Below are the code and all the weights of a small trained network. Each question names an input and a target symbol and asks about switching units off, where a switched-off unit gives its printed mean instead of its output.

import numpy as np


def w(rows, s, z=0):
    codes = np.array(rows[::2]) - 128.0
    scale = np.full(codes.shape[1], s)
    scale[-1] = z or s
    return codes * scale


def norm(h):
    return h / np.sqrt((h * h).mean(-1, keepdims=True) + 1e-5)


def f(y):
    return np.maximum(y, 0)


def softmax(a):
    e = np.exp(a - a.max(-1, keepdims=True))
    return e / e.sum(-1, keepdims=True)


def log_softmax(a):
    a = a - a.max(-1, keepdims=True)
    return a - np.log(np.exp(a).sum(-1, keepdims=True))


def net(x, mask):
    ids = ['ΓΞαβεζηλμπστφψω'.index(c) for c in x.split()]
    T = len(ids)
    res = E[ids] + P[:T]
    u = 0
    for l in range(2):
        q, k, v = (norm(res) @ M[l].T for M in (Q, K, V))
        z = softmax(np.where(np.tri(T) > 0, q @ k.T / 4**0.5, -1e9)) @ v
        res = res + np.where(mask[u], z, O[l][:, -1]) @ O[l][:, :-1]
        u += 1
        y = f(norm(res) @ A[l][:, :-1].T + A[l][:, -1])
        res = res + np.where(mask[u : u + 8], y, B[l][:, -1]) @ B[l][:, :-1]
        u += 8
    return log_softmax(norm(res)[-1] @ U[:, :-1].T + U[:, -1])


Q, K, V, O, A, B = {}, {}, {}, {}, {}, {}
E = w([
[141,181,50,76,216,138,30,139,175,170,210,87],'Γ',
[72,95,91,106,223,222,136,188,229,130,127,105],'Ξ',
[134,92,209,101,92,96,125,153,140,157,187,70],'α',
[107,142,132,173,73,114,92,150,148,145,121,67],'β',
[138,137,134,150,82,150,180,134,119,103,120,92],'ε',
[204,155,107,186,114,98,92,80,122,190,146,203],'ζ',
[239,155,149,140,159,111,154,118,140,24,44,115],'η',
[108,66,144,239,141,133,192,53,170,223,69,108],'λ',
[139,161,142,182,169,106,142,31,75,196,177,145],'μ',
[90,138,95,126,91,127,132,144,148,119,144,31],'π',
[197,94,102,143,169,85,40,65,185,176,95,73],'σ',
[94,73,95,118,114,183,81,103,160,162,89,178],'τ',
[153,143,135,155,106,126,247,110,100,79,131,144],'φ',
[137,181,205,60,141,121,157,118,108,142,7,175],'ψ',
[88,153,131,192,69,101,201,113,147,117,71,136],'ω',
],0.014)
P = w([
[139,128,135,166,142,254,68,79,87,36,238,137],'0',
[72,105,189,136,22,158,172,50,214,146,101,159],'1',
[106,125,174,135,29,148,145,70,159,146,119,191],'2',
[106,135,149,120,51,165,162,105,148,143,119,164],'3',
[101,139,146,81,88,182,174,105,136,150,147,142],'4',
[111,139,135,97,81,169,142,136,120,159,128,138],'5',
[121,140,125,91,84,156,139,130,104,163,143,172],'6',
[99,146,116,106,119,130,144,150,97,163,130,160],'7',
[101,140,106,78,127,138,135,162,83,159,161,159],'8',
[114,136,106,80,138,126,137,170,83,165,151,161],'9',
[107,150,106,88,147,108,133,166,73,170,144,180],'10',
[114,152,119,89,135,121,144,165,101,188,137,185],'11',
[122,154,96,68,147,154,166,144,86,164,166,161],'12',
],0.0045)
Q[0] = w([
[145,84,104,129,235,255,99,82,149,208,117,191],'L0H0',
[165,133,90,134,249,156,79,71,160,192,127,166],'L0H0',
[194,132,85,147,229,170,87,115,163,177,104,185],'L0H0',
[133,121,103,157,184,212,76,93,183,241,136,177],'L0H0',
],0.0072)
K[0] = w([
[83,129,195,14,131,77,145,194,96,202,99,132],'L0H0',
[159,125,187,30,134,53,156,212,99,200,120,113],'L0H0',
[154,111,184,2,137,26,159,197,83,176,91,158],'L0H0',
[117,100,196,54,118,100,135,188,77,212,122,131],'L0H0',
],0.0074)
V[0] = w([
[57,208,57,115,127,87,172,106,146,118,113,160],'L0H0',
[110,137,3,195,139,178,100,123,81,103,94,132],'L0H0',
[151,83,101,82,111,86,147,117,125,84,158,120],'L0H0',
[95,76,107,155,110,126,132,84,159,124,249,85],'L0H0',
],0.0058)
O[0] = w([
[132,175,182,162,93,60,116,101,163,92,223,140,7],'L0H0',
[92,83,202,165,1,94,88,48,73,112,82,94,55],'L0H0',
[179,121,92,168,107,116,183,152,122,179,51,86,3],'L0H0',
[156,122,130,99,105,97,141,242,55,79,103,102,243],'L0H0',
],0.0078,0.0018)
A[0] = w([
[147,120,2,172,165,133,148,109,178,106,140,161,24],'L0N0',
[115,131,75,171,70,124,139,134,142,93,129,154,254],'L0N1',
[143,166,170,105,120,102,153,177,114,48,159,125,79],'L0N2',
[103,122,127,67,142,134,146,104,74,108,118,158,146],'L0N3',
[115,142,93,98,97,163,151,153,145,112,146,71,213],'L0N4',
[126,86,97,132,87,160,188,134,93,87,115,209,84],'L0N5',
[102,154,199,104,96,113,133,151,82,117,93,115,151],'L0N6',
[133,54,166,112,76,142,128,112,80,166,161,104,168],'L0N7',
],0.007,0.0021)
B[0] = w([
[110,94,54,155,204,43,151,157,124,253,155,170,214],'L0N0',
[164,92,196,79,186,144,88,195,92,217,206,117,207],'L0N1',
[107,77,164,163,104,115,46,157,174,201,112,130,183],'L0N2',
[95,187,179,131,47,136,65,78,114,88,50,131,172],'L0N3',
[137,158,187,172,129,68,167,136,157,139,123,211,240],'L0N4',
[89,149,75,134,150,103,60,158,192,185,156,47,191],'L0N5',
[180,178,95,93,194,114,148,118,191,63,138,101,254],'L0N6',
[65,192,35,185,157,121,150,126,128,176,55,150,252],'L0N7',
],0.006,0.0045)
Q[1] = w([
[158,59,143,75,196,255,133,58,176,97,132,204],'L1H0',
[139,168,110,109,168,171,66,138,183,101,214,160],'L1H0',
[124,145,151,75,109,120,159,185,123,80,52,82],'L1H0',
[17,189,196,185,92,108,157,165,191,134,114,50],'L1H0',
],0.0074)
K[1] = w([
[87,209,124,78,158,103,162,149,241,174,45,158],'L1H0',
[117,177,141,13,141,103,82,161,147,95,135,195],'L1H0',
[115,116,103,210,117,137,72,182,183,86,155,49],'L1H0',
[100,76,171,134,130,254,138,99,69,64,127,85],'L1H0',
],0.0071)
V[1] = w([
[75,134,46,13,140,98,59,102,144,107,159,117],'L1H0',
[177,144,54,171,177,158,123,186,195,232,144,98],'L1H0',
[110,194,125,41,157,176,199,112,166,150,46,148],'L1H0',
[121,144,185,62,171,184,96,253,106,115,110,100],'L1H0',
],0.0053)
O[1] = w([
[123,213,2,74,67,44,147,211,190,93,202,92,118],'L1H0',
[214,102,94,112,44,241,201,135,162,94,148,198,253],'L1H0',
[64,121,176,216,135,61,177,164,139,69,50,149,184],'L1H0',
[55,76,106,90,168,92,153,59,112,133,188,228,213],'L1H0',
],0.0061,0.0035)
A[1] = w([
[142,133,204,54,145,168,55,130,155,45,67,94,105],'L1N0',
[187,185,216,88,123,190,160,64,40,2,32,183,236],'L1N1',
[75,108,94,33,86,172,66,92,111,153,135,155,4],'L1N2',
[102,70,77,86,100,168,192,163,140,115,86,208,195],'L1N3',
[142,31,63,94,162,139,110,172,192,82,181,202,140],'L1N4',
[193,118,99,71,83,134,59,145,124,173,69,34,71],'L1N5',
[79,129,93,141,172,41,116,125,119,98,142,155,47],'L1N6',
[134,121,128,140,129,143,195,221,168,138,153,145,106],'L1N7',
],0.0069,0.0026)
B[1] = w([
[157,122,148,56,158,141,148,116,171,62,99,190,173],'L1N0',
[161,183,122,98,100,11,129,120,103,150,124,174,218],'L1N1',
[81,167,142,90,91,172,93,164,158,142,102,144,160],'L1N2',
[118,178,129,150,184,153,89,123,81,108,158,110,249],'L1N3',
[122,109,138,149,97,112,154,92,92,66,122,94,254],'L1N4',
[119,79,107,120,156,145,172,96,123,113,146,132,211],'L1N5',
[152,121,127,151,150,159,152,92,186,157,130,152,194],'L1N6',
[157,100,131,148,128,122,75,147,121,97,131,154,207],'L1N7',
],0.011,0.0063)
U = w([
[159,154,159,50,116,96,131,116,172,58,62,208,145],'Γ',
[119,246,124,143,144,60,110,102,30,145,120,124,146],'Ξ',
[123,161,59,83,68,80,117,152,169,92,249,129,128],'α',
[128,144,179,93,194,109,111,189,167,116,101,32,178],'β',
[199,113,154,124,95,203,100,116,119,202,205,195,55],'ε',
[114,121,171,217,109,172,166,152,107,170,23,109,204],'ζ',
[27,153,109,72,109,198,43,153,125,166,87,160,190],'η',
[150,178,5,159,209,172,158,253,98,136,85,143,75],'λ',
[148,75,62,67,130,188,180,20,163,87,101,88,66],'μ',
[66,83,202,175,138,154,126,125,67,14,192,187,95],'π',
[51,162,51,157,83,75,172,120,126,109,82,31,163],'σ',
[146,121,168,200,78,103,93,255,201,121,127,140,144],'τ',
[58,36,138,92,103,84,177,171,50,165,172,116,249],'φ',
[53,120,79,166,192,90,134,81,231,187,177,176,28],'ψ',
[128,113,220,122,136,117,35,101,142,134,192,55,161],'ω',
],0.0061,0.0017)

Each question gives the input, a string of symbols that net reads in full, and the target symbol t.
The units are the heads (4 rows each of Q, K, V and O) and the neurons (one row each of A and B). Each row of codes is followed by its name. A weight is (code - 128) times the scale printed after its matrix; where a second scale follows, it is the last column's (O, A, B and U).
mask holds one flag per unit, layer by layer, with each layer's heads first. A switched-off unit (its flag False) gives its mean, the last column of its rows in O or B, instead of its output. The means were averaged over made-up inputs and are rounded, as every weight is.
A unit's drop is (log p(t) with every unit on - log p(t) with that unit switched off) / (log p(t) with every unit on - log p(t) with every unit switched off).
The circuit of an input: a set's keep is (log p(t) with only the set's units on - log p(t) with every unit switched off) / (log p(t) with every unit on - log p(t) with every unit switched off). Starting from the 12 units with the biggest drops (on a tie, the unit counted first), units are removed one at a time, each time the one whose removal leaves the highest keep (on an exact tie, the one counted first), for as long as the keep stays at least 0.8.
units of the circuit, in order: the units of the circuit, biggest drop first
top k neurons: the k neurons with the biggest drops, biggest first
top k neurons in layer l: the k neurons of layer l with the biggest drops, biggest first
drop when u is switched off: that unit's drop, to one decimal
input Γ π Ξ η π λ ε α Ξ β ω μ, target λ: units of the circuit, in order : (L0H0)
input ω β π μ Ξ β φ ε β Ξ Γ β, target ω: units of the circuit, in order : (L0H0; L1H0)
input σ μ σ λ τ φ, target λ: top 2 neurons : (L0N5; L1N4)
input φ η τ μ μ Γ λ ε η β, target ε: top 2 neurons : (L0N1; L0N5)
input φ α Ξ ζ ω λ β ε β β π, target ε: units of the circuit, in order : (L1H0; L0N5; L0H0; L0N1)
input λ ζ Ξ λ φ, target Γ: top 3 neurons : (L0N3; L1N0; L0N5)
input π Γ β ζ φ ζ Ξ ζ β, target φ: units of the circuit, in order : (L0H0; L1H0; L1N5)
input Γ β σ ε π σ τ μ π λ ω, target α: units of the circuit, in order : (L1H0; L0H0; L0N7; L0N5)
input ψ π μ Ξ β β ε, target τ: top 2 neurons : (L0N4; L0N2)
input ψ λ π α, target τ: top 2 neurons : (L0N4; L0N7)
input σ φ η ζ η Ξ φ η η π, target λ: top 2 neurons : (L1N4; L0N4)
input Ξ α Γ β, target ψ: top 2 neurons : (L1N6; L0N6)
input φ μ α, target ε: top 2 neurons : (L0N5; L0N2)
input τ ε β λ Γ Ξ ε, target σ: top 2 neurons : (L0N7; L0N5)
input φ β τ ε ψ Γ, target ψ: units of the circuit, in order : (L1H0; L0H0)
input μ π τ Ξ ω Ξ μ ω Γ ω β ζ, target ε: top 3 neurons in layer 1 : (L1N1; L1N3; L1N4)
input β ζ ω ζ β, target η: top neuron : (L1N2)
input Ξ ζ σ μ ζ τ ω, target ψ: top 2 neurons : (L0N5; L1N6)
input Γ Ξ ω π μ Γ α ε τ ε, target α: top 2 neurons : (L0N6; L0N7)
input β τ Ξ σ Ξ, target π: top neuron : (L1N4)
input α τ α, target π: top 3 neurons : (L0N7; L1N3; L1N1)
input β λ σ π η π μ ω σ β β φ, target η: top 2 neurons in layer 0 : (L0N5; L0N3)
input Ξ σ Γ β, target ψ: top 2 neurons in layer 0 : (L0N7; L0N6)
input Ξ Γ λ π Ξ π, target ψ: top 2 neurons in layer 0 : (L0N7; L0N4)
input Ξ Γ ω π λ, target ζ: top 2 neurons in layer 0 : (L0N4; L0N7)
input α Γ φ σ Γ α ζ, target λ: drop when L0H0 is switched off : 0.9
input α ζ Γ, target λ: units of the circuit, in order : (L0H0)
